Each row has a hidden stage along a path, written after it and counted from one end. A new block has a new path.
[ -72 -129  150  -46  223  -64  167 -192 -151  -10  -85   64  250   78
  -27 -120  197  149  175 -160   21 -220  -19   39   19  -96  176  118
   19 -168 -426   57  207    6 -113  -68  -10  152   29   11   81 -133
  -44   14  159 -133  152] => 15
[-221  597  -46  111  -98 -646 -150  254  -63  307 -204  -68 -255   31
  137   -2 -147 -231   45 -253  135  -56  241 -182  241  259  144 -359
 -149  -45  204 -170 -180  197 -331  122  199  417  -94  -56   23 -351
 -168 -180  116  199 -239] => 28
[ 108   51  192 -141 -127 -175  147 -148  259   34  223  246   22 -167
 -217  -83 -136 -233 -260  -60   98  -82 -112   48  123  -46 -103  178
  -86  121  137  -39  -95   69  -87  -55 -181 -184   37  267   -5   42
   95   74 -192   18 -246] => 3
[-309  226 -257 -205   75 -129 -131  314  138  146    0   -6 -163  280
  144  -57 -302  -69  -61 -168  380  -88   59 -133  260  329 -605 -224
  455  274 -136 -307 -260  295 -205  463  319  473 -271  -57   29 -181
    4   17  -96   43 -181] => 18
[-124 -348   86 -154   -3  258  207  -85 -169  -24  -51  165   74   42
  -44 -315   31  350   86   -5  192 -119 -145   12   54   26 -100  116
  175  115 -375   52  115   35   58   86  -54  154    9   -7  220  184
   98  191 -118 -140   28] => 14
[  95   51   24  -16  -43  -17  299  113    2 -186  -68 -126  -33 -131
 -341  -46   48  -11  103  -32 -122  167   97   88  308  -52  131  218
   32   27  -68 -112   58  -13 -203   41  -57  -86  -85   10  264  209
 -146   31 -266 -125   43] => 27
[  63  386   72   80   47 -556  -63    2  317   12  196  159  -24    5
 -146  246   25 -134   49  -69 -187  -87  441  -17  195  -94  184  113
 -179 -138 -284 -118   93  153 -122   62 -132  -53  160  255 -215 -200
 -192 -398  103 -337 -176] => 8
[  96 -300 -122   47  122  113  261  -10  143 -252  -57 -183   -3 -149
 -286  -78  184 -338 -139 -134 -183  180 -249  207  168 -243 -210  186
   77   17  220  -18   83 -166 -147 -206   97 -115  -61  -19  -34  132
 -177   80 -344  206  186] => 7
[-212    3 -258  -87  115 -117 -119  202  -74  160 -143  -95  -90  128
  213    6   -6    0  -28 -132   57  -54 -128  -16  128   -8 -281 -283
  -22  139  -31 -119 -188  229 -148  170   18   56 -137   47 -124 -158
   -9   12  -36   94   84] => 19
[ -10  489 -138   48 -197 -587  -40  143   60  242   75  339 -160   13
   -9  -99  -11 -134  -68  -25  102 -102    2 -230  252   79   66 -235
 -151   25  201 -121  -69  248  -69 -215  136  297    8 -132  -56  -23
  -14   22 -131  -68 -250] => 1
[  20  241   11 -221  -64 -267   20  -62  131  240  190  109  -75  -53
   40  127 -169  -45 -191  219   57  -87   82 -106  -59   10  158  179
 -578    8  -29   44 -179  324  -97  -83 -252 -263  178  286   89   61
  146   -5 -122   25  -20] => 2
[ 289  161 -144  341  222 -254   99  -14 -111  362 -152  366  -11 -191
 -160  -13  328 -331 -204  -43 -180   44 -269  -46  -66 -158  500   96
 -406 -190  349  128  153 -115   96 -714 -101  -82  392  122  -99 -231
 -171  -81 -374   69  350] => 11
[ -92 -417  -76 -193  -57  247  143  -33  -68 -262   38 -194   53  -80
 -156   39   26  163  113  -72  -74  102  -32  164   54  -41 -242   28
  124   66  -36  -44  334  107  -69   44  -47  -70  -83 -104  -30  260
   46   98   75  -43  -25] => 4
[-143 -204  207  -22  -69 -192   -5 -175  -83  145 -119  133   31 -157
 -151  -90  148   19   94 -159  -72 -128 -133  140  159 -188   37 -137
  -86   79  -41  -36   39   15  -78  -14  -78 -150 -112  149   31   65
  -65   -2   15 -205  -46] => 20
[-140  -18 -249   22  -58   52   18  162 -211  123 -125 -194  -91    5
 -192  143 -112  -49  138  -11 -106  286    9  -48  123  270   74 -172
 -128  174  452 -117  298  166 -199 -122  215   26  -60 -306   99    2
    3  -22    3   -4    6] => 32
[ 163  702 -126  306 -184 -666   26  148  -20  199   91  540  -95  -41
  184  -74  -31  -51 -139  -86  133  -17   39 -323  122   15  524 -166
 -415 -194  186  132   89   74   26 -412 -256  320  455   63 -183 -330
  -70 -192    2    0 -271] => 28
[ 105  338  212  -49  -18 -338  131  -84 -106  165   39  318  158   14
  -29 -213  -97  148  -47  -50   95 -220   -5 -263  106   77  424   26
 -228   47 -128    9  -36  173 -134  -84 -321   10  107  180  103 -228
  165  111   44 -116 -180] => 2
[ -61 -291  -20 -212 -106  204  179 -160  -55 -110  156  113  111   54
 -138  -44   79  315  193  133    3   -9    6   81   60  -19  -30  150
   38   -8 -227  -18  431  121   56 -117   64   68    2 -185  100  353
   98  130   37 -311  -84] => 8
[  -7  -42  -99 -110  -10   42  289  136 -153 -218 -192 -565  -61 -118
 -100  188  252  -51  294  -79 -225  193  170  390  204 -169   67  155
 -205 -331  -72 -108  112   45 -324   -1   86 -100 -198 -156  163  249
 -217   -5  -31  118  241] => 33
[ -31   93   17  -69 -255 -176  124   69  115  -25  210  127  -69   61
   44 -124 -148   16 -127   60   39  -11  -21  -75  184   28  -68   -9
 -350  191   68   53 -144  223  -75   80 -187 -100  130   46 -104    9
  185   -5  -48   52 -253] => 32
[  73  139   57  -40 -135  -57  197   83 -142  155  -10   70   -5  -74
 -311  -12   10  -74   99  -51  -20   57   50   49  179  241  165   55
  -35   39  237 -161  184  148 -108 -119  100   46  -34 -178  157   57
   52   76 -106  -84  -84] => 31
[-223 -128 -278 -103  -95   12  -88  117   61  201  -39  101 -213   61
  -43  -62    2  -74   -5   20  104   53 -186   81  236   24 -448 -203
  164  224  163 -206  -21  127   -8    3  353  156 -230 -150   20  222
  -51   86 -298 -117  -77] => 14
[  58  273 -143   26  -13 -130  191  193  212 -120   67 -106 -132  -97
 -234  115 -203 -359 -123 -130   89  249  127   17  206  151  -89  187
   78    1  241 -104   42    6 -249   -7  110  136   46   -7  107  -44
 -165 -121 -228  160  -82] => 29
[  11  -64 -138  -53  -64  -42  233   87   18 -167   69 -183   30   99
 -123  -46  129  -63   43   69 -225   96  -77   41  240  -90  -33   54
 -278   86  114  -27   22  165 -187  -94   76 -133  -55 -225  -34  140
   59   90 -106   48   69] => 30
[-141  -31 -128 -130  -73 -102   26    9    0   46   42  159  -53  166
  344 -196   81  255   -9   77  129 -174 -122   -6  110 -206 -137  -78
 -225  -22 -345   63 -139  159   26   36 -111   94   35   78  -89   79
   65   72  -58  -42  -60] => 13
[  17  -15  159   86  146 -293  117 -143   33 -147   45  213  237  -20
  -72  -39  196   37   93 -299  -41 -191   22   52  114 -226  105   38
   78 -160 -378   58  214  -33  -73  -45 -194   90  135  151 -180 -230
 -128 -161  210 -215  -11] => 19
[-219    5  118 -125  -83 -115   59  268  130 -190   78 -316 -110  106
 -236   65 -227    0  144 -167  -71   17  453   14  304  325 -335   -1
  158  292 -229 -222 -102  333 -279  683   29   23 -133  -36  -21  -78
   29 -210  137  -58 -196] => 33
[   8  194   40    1 -130 -171  221   16 -115 -146   30  180  141  143
   52 -315  -64  308   90  -37   65  -44  -61 -225  296  -24  274  -60
  -87  101 -165   28   68   69 -163   -4 -199  150   14  -62   92  -73
  102  135   63 -152 -248] => 27
[ -69   -3 -322 -292 -120   73   -2  -50   67  232  209  264  -77  143
  377   11  -30  170 -147  315  230  -57 -260   53  -41 -174 -187   37
 -413  -42  -74   63  -64  232  118 -231  -65  -61  101   85  -40  252
  184  160 -209  -41  -31] => 13
[-121   33 -265 -108   59   43  184  147  -18 -130  -32  -54  -52  229
  317 -308  -30   90  -93  -37  289  -52 -151 -124  101   28 -236   10
   89  -49 -196   48  -89   70 -112   16  141  486   -3 -163   53  -17
   20  200 -135  327    7] => 9
[ 199  233 -133  -24   35 -173  249    2  178 -228  203   72  110  -46
 -153  195   71  -49   24   29  -95  131  103   67  179 -225  193  292
 -152 -209 -149   -9  227   28 -132 -223 -161  -89  150   79   13   94
 -139 -100  -96 -212   32] => 25
[-174  298  110  -25  125 -296  -85  -65 -285  549 -227  281   17   70
  212 -158  -63   62   27 -168  340 -296  -34 -176  -65  239  301 -158
 -102 -106 -117  -16  -31  127 -103  -81   52  389   48  100  188 -379
   20   26  100   42  -26] => 15
[ -95 -131   67   73   -3 -102   86   19  -86   73  -86  297  -27   23
 -109 -319   80  234   27  -10   25 -115  -89 -157  183  -38   56  -34
   17  223 -299   46  -40   59   57   67 -121   83   87   78  112   46
   -8   25 -204 -245   31] => 17
[ -38   97 -263  -87 -326  -85   89  250  183 -118  202   -7 -232   79
  -10    4 -128   73  -37  219  -92  213   39  -12  358  -60 -208  -44
 -308  262  102  -85 -138  250  -75  124  -89 -192  -15  -50  -63  284
   76  -16 -258 -128 -221] => 32
[-244 -262    9 -131  243  119  124  -34 -179 -106 -233 -324   57    2
  136  -20  107   37  161 -319  186 -113   61  212  -93   18 -192   71
  222 -286 -370   30  166  -17 -193  144  145  364  -64  -36   83 -100
 -159  -21  196  266  207] => 13
[-159  -74   70  -77   26  -78   88 -165  -73   70  -99   36   11   32
  -54  -93   98  214  220   87   -6  -70   77   24  132 -126  212  113
 -148  -83 -363    6  132   14 -115  -47   79   63  -62   18  283  176
 -116    0  -44 -287   50] => 13
[-223  -42   25  -92  213 -166   39   50  -36   10 -139 -178    4  109
   25  -17  134   18  169 -180   35 -193  175   67   99    5 -137   25
  102 -110 -466  -82  -49  148 -193  244  161  244 -106   -7   68  -90
 -148  -87   76   -5  181] => 16
[ 195  235  228 -128 -101 -245  169 -110  174  197  274  468   64  -32
  -69 -193 -105  -71 -302   62  161 -240  -71 -129   36   55  123  232
 -258   83  -51   30 -170  187   41 -100 -313  -98  238  297  -14  -77
  233  105 -194   -1 -206] => 5
[-310 -195  140  211 -127 -432 -245 -258 -257  218 -149  256   70   10
 -182    9  335  286  514 -130 -342 -147  135  -15  193 -130  364 -466
 -138   -5  -83  -62  602   72   12 -216  202  113  -70 -247 -174   -8
 -157 -242  461 -673 -207] => 12
[ -14  -72  359  -49  -38 -121   51 -281  -34  277   97  466  160    6
  -87 -271  -94  114 -114  -35  115 -278 -124 -138  -21   87  219   59
 -185  194  -95   88   40   89   46  -50 -257  -84  188  260   13 -200
  230   49   45 -157 -220] => 10
[  47    7   -7  -97 -238   52  259  154  -29  -57   14  -38 -120  -58
 -213 -138  -24   70   37   98  -59  136   -2   70  304   35   -1  111
 -140  172   68 -100  -71  128 -105   75  -73 -147  -78  -52  191  284
   62  129 -306  -68  -86] => 31
[ -61   99  111  -78  -10 -279  -67  -84  -30  323  -27  172  -35 -136
  -57  142   23  -11   14  -20  -13 -111   53   61   24  -68  186  -11
 -313  -25  -84  -37  -29  170  -60  -33 -199 -213   65  298   55  -20
  -39 -114  -19 -196   23] => 21
[  -8 -137   32  -86   63   49   83  -15 -145  -17  -41  -51   90  -73
  -89    2  -67  106   -9 -128  -34   -2  -14  -31  -29   81   70    3
  -58   86    2   -1  173  138 -106   25 -255 -113   70  112  -32 -112
   96   35   97   40    0] => 4
[  69  246  132  -94   67 -404   23  -62   20  168   -2  -80   -4 -148
   65  226  165 -184   -2 -132  -91 -185  222  188  -56 -133  226  112
 -410 -385 -141  -36  -27  176 -158  -85 -197 -127  100  274 -128 -145
  -97 -150  138  122   60] => 5
[-155 -153   81 -233 -214   26   94  -68 -167  107  -68   37 -104  -38
   37 -114  192  339  271   92   62 -138   97  217  123  -83   -3   25
  -72 -152 -359  -90  122  142   35   47   64  111 -146  -64  201  423
  -15  128  -39 -233  -76] => 10
[  61   53  165 -127   23 -128  241 -121  -47   41   38  134  144  -52
 -186  -56  131   45   79  -11   18 -130    5   54  109  -60  211  220
  -98 -106 -232  -23   89   90 -102 -111  -63   -6   15   48  214  110
    2   92  -71 -166   75] => 23
[-139  -37 -139 -164  223  -38   54  242  163 -215   85 -322  -35  127
  221  -14 -286 -175 -328 -246  188  -79   51 -147  -92  203 -499   37
   32  151 -129   60 -297  293 -232  422 -191  121  145  178 -248 -377
  130  -53   84  610   58] => 3
[ -87 -153  221 -159 -147  -56  183 -228  -42 -129   50   42  107 -190
 -266  -50  -20   56  152 -177  105  -48   37  122   95   15    6   74
  163  -80  -45  -39  360    7 -144  -75   57  141 -103  -77  171  205
  -25   85  149 -132 -223] => 2
[ -24  -25  -30   -6 -172 -181   57  150   74 -128  -27  -51 -211 -162
 -151  -30   63   50   43  -43 -140   71  145   78  264 -133  -93  -34
  -38   64  -99 -105  -26  103  -64  148 -147  -86  -47  104  -32  230
 -137  -66 -174 -113 -108] => 4
[  12  231   90 -228 -244 -287   98  -87  284   61  363  433   17   65
   72 -110 -141   75 -159  129  223 -186  -49  -52  212 -114 -103  108
 -204  102 -220  -16 -190  220    0   49 -213  -53   71  231    3  142
  164   65 -126 -222 -332] => 23
[  96  141  236    3  -41 -272  157  -26  -41  -11  -48   95   29 -149
 -213  -79  132   39  113 -167  -73 -123  190   63  183  -42  247  101
    8 -139 -222 -101  105   44 -107   16 -163   39    5  129   57  -10
 -105  -35    1 -157 -105] => 5
[  -3 -115  183  -61   63  -65  271 -105  -77 -203   23 -209  257   37
 -298   -2  139  -49  208 -174 -211  -44   86  102  161   25  135  130
  -40  -34  -57  -56  270   94 -277  -12   69  -42  -80 -193   22  -59
   28   18  221  -51   28] => 29
[  -8   19   81   55  -18 -204   74  -66  100  -86   -9  -43   28 -159
 -180   67  -82 -150  -45 -154 -130  113  -11   45  181 -151  126   19
 -193   89  133    6   45  -37 -239   -6 -225 -264   26  240  -19 -105
 -108 -139    1  -41 -100] => 26
[ 105    3   18 -130    0   78  244   72   65  -63   73 -155   17  -84
 -145   53 -117 -194 -154  -59  -17  102  -41  125   73   51  -60  234
 -195   72  159  -23  -87  111 -197   49 -194 -269   57  150   27  -41
   91   34 -157  220   32] => 30
[  97  252   61 -153 -135 -151  181  116   83  223   87   -8 -177 -111
 -123   60  -94 -177 -154  168   13   20  118   48   77  110  124  277
 -479   21   84  -42 -276  254 -115   17 -149 -252  118  190  201  132
   81    8 -330  125   43] => 30
[-130   71   73  -10  -80 -267  -15  -52 -110   88   16  104  -16  -71
  -29  115  -31  254  157   41  -47  -29  239 -115    7    4  350  -13
 -352  -38 -246   90  207  197  -52    1 -241  -46  215  126   85   30
  -32 -192  184 -260  -31] => 24
[  54  133  -42 -100  110 -155   84  -36   -9   49   63  -17   79    1
   57   88  -46  -17  -90   -5  -15  -50   33  -78  -56  -12  188  110
 -329  -88  -45   48   51  184 -150 -121 -224 -100  160  156  -38 -152
   67   -9   57  102   55] => 4
[ -98 -158  138 -158    2  -67  113 -136   -6   57 -111   -4   45  -80
 -163  -82  199  -16  148 -109  -24 -118 -110  276  258 -236 -108   34
   75  -28 -196 -156  -31   -8 -161   37   94  -85 -303   79  168  204
 -120  107 -134 -213   30] => 18
[-291 -248 -135 -160   29   55  -47   72 -142  175  -99  -23  -59   72
 -110    1   82   47  171  -95   95  -67  -44   78   94  178 -354 -178
  273  124  -48 -184  167  222  -32   85  378  279 -204 -264   78  151
  -14   75  -15 -117   76] => 18
